Below is a small trained network, with its code and all its weights. Each question gives an input and a class and asks what happens when units are switched off, that is, made to give their printed mean instead of their output.

import numpy as np


def w(rows, s, z=0):
    codes = np.array(rows[::2]) - 128.0
    scale = np.full(codes.shape[1], s)
    scale[-1] = z or s
    return codes * scale


def f(y):
    return np.maximum(y, 0)


def log_softmax(a):
    a = a - a.max(-1, keepdims=True)
    return a - np.log(np.exp(a).sum(-1, keepdims=True))


def net(x, mask):
    res = np.array(x, float).reshape(1, 8) / 4 @ E
    y = f(res @ A[0][:, :-1].T + A[0][:, -1])
    res = res + np.where(mask, y, B[0][:, -1]) @ B[0][:, :-1]
    return log_softmax(res[-1] @ U[:, :-1].T + U[:, -1])


A, B = {}, {}
E = w([
[227,138,120,153,219,135,132,75],'x0',
[119,119,118,116,142,123,133,140],'x1',
[134,142,28,99,93,183,118,32],'x2',
[119,125,108,116,139,111,144,133],'x3',
[129,146,102,133,113,92,150,114],'x4',
[197,1,153,50,43,119,153,108],'x5',
[131,119,152,133,128,157,108,132],'x6',
[166,82,53,186,106,115,64,208],'x7',
],0.0095)
A[0] = w([
[117,180,153,89,67,171,103,132,209],'n0',
[87,135,183,88,151,116,170,61,114],'n1',
[181,97,118,132,203,113,107,94,136],'n2',
[69,221,101,213,132,185,157,164,99],'n3',
[182,28,147,113,74,101,139,104,34],'n4',
[1,103,119,108,71,151,97,159,77],'n5',
[153,141,229,130,143,25,126,251,185],'n6',
[57,122,143,118,68,115,143,142,103],'n7',
[121,145,21,86,97,242,104,101,251],'n8',
[161,79,143,140,63,147,229,134,105],'n9',
[160,65,131,77,101,149,175,138,71],'n10',
[93,142,83,77,105,153,126,149,135],'n11',
[217,139,126,110,206,135,133,65,134],'n12',
[219,152,120,125,185,127,149,128,36],'n13',
[160,57,40,199,111,83,28,181,171],'n14',
],0.0095,0.0023)
B[0] = w([
[159,151,148,84,118,126,182,127,171],'n0',
[93,210,161,78,145,124,49,104,201],'n1',
[147,165,141,174,2,100,163,189,184],'n2',
[57,105,94,169,209,205,176,117,211],'n3',
[77,137,92,169,155,201,101,125,224],'n4',
[165,168,156,129,76,134,210,210,195],'n5',
[142,46,121,113,152,86,199,72,253],'n6',
[164,136,141,136,61,113,146,180,178],'n7',
[223,36,165,147,135,78,111,45,224],'n8',
[17,131,80,179,161,153,131,82,197],'n9',
[98,93,92,145,158,239,122,188,198],'n10',
[152,138,128,178,102,63,136,121,160],'n11',
[126,135,136,135,36,93,115,175,212],'n12',
[155,184,116,130,93,156,147,160,175],'n13',
[57,202,217,48,144,107,71,93,229],'n14',
],0.0083,0.012)
U = w([
[95,127,81,167,153,177,127,117,11],'0',
[184,155,170,143,41,77,149,192,80],'1',
[102,171,202,10,130,76,68,78,209],'2',
[189,54,172,119,142,51,157,57,234],'3',
],0.011,0.0012)

Each question gives the input, the list of numbers given to net, and the class t.
The units are the neurons (one row each of A and B). Each row of codes is followed by its name. A weight is (code - 128) times the scale printed after its matrix; where a second scale follows, it is the last column's (A, B and U).
mask holds one flag per neuron, in row order. A switched-off neuron (its flag False) gives its mean, the last column of its row in B, instead of its output. The means were averaged over made-up inputs and are rounded, as every weight is.
A unit's drop is (log p(t) with every unit on - log p(t) with that unit switched off) / (log p(t) with every unit on - log p(t) with every unit switched off).
The circuit of an input: a set's keep is (log p(t) with only the set's units on - log p(t) with every unit switched off) / (log p(t) with every unit on - log p(t) with every unit switched off). Starting from the 12 units with the biggest drops (on a tie, the unit counted first), units are removed one at a time, each time the one whose removal leaves the highest keep (on an exact tie, the one counted first), for as long as the keep stays at least 0.8.
units of the circuit, in order: the units of the circuit, biggest drop first
most important unit: the unit with the biggest drop
top k neurons: the k neurons with the biggest drops, biggest first
drop of u: that unit's drop, to one decimal
input [-6,-8,6,2,2,7,3,6], class 0: units of the circuit, in order => [n4]
input [1,-8,-4,0,-1,7,6,8], class 2: top 2 neurons => [n14 n3]
input [8,8,3,-7,8,6,4,-1], class 1: top 2 neurons => [n12 n2]
input [-2,4,2,-5,-3,2,1,4], class 2: top 2 neurons => [n14 n6]
input [4,-7,1,-4,2,-1,-4,6], class 2: top 2 neurons => [n14 n5]
input [-5,3,2,-3,-1,4,5,-4], class 1: top 2 neurons => [n5 n14]
input [8,-7,5,7,-7,-4,2,-8], class 1: units of the circuit, in order => [n12 n2]
input [0,1,-6,-3,5,-1,0,4], class 3: top 2 neurons => [n6 n1]
input [6,0,-5,7,5,-2,3,-2], class 1: top 2 neurons => [n8 n2]
input [6,-7,8,0,5,8,-1,-4], class 0: top 4 neurons => [n4 n10 n9 n6]
input [3,-7,5,-1,-1,-1,2,-3], class 3: top 2 neurons => [n8 n14]
input [5,-2,4,-3,-3,6,1,-4], class 0: units of the circuit, in order => [n4 n10]
input [3,-7,8,6,8,-7,-1,-3], class 3: top 3 neurons => [n8 n4 n10]
input [-4,3,-7,-8,-5,-3,-2,4], class 3: most important unit => n6
input [-3,6,2,-6,-7,4,-4,1], class 0: units of the circuit, in order => [n10 n4]
input [7,1,-6,5,1,0,7,0], class 1: top 2 neurons => [n2 n8]
input [3,-8,1,7,2,4,1,-6], class 2: top 2 neurons => [n1 n3]
input [0,-1,1,0,-2,-5,-1,6], class 2: drop of n10 => 0.2
input [-8,-4,7,4,0,8,8,-1], class 0: drop of n9 => 1.4
input [-6,-4,-1,-7,6,2,-4,-5], class 1: units of the circuit, in order => [n7]
input [-3,1,7,3,4,-1,8,8], class 2: drop of n14 => 1.5
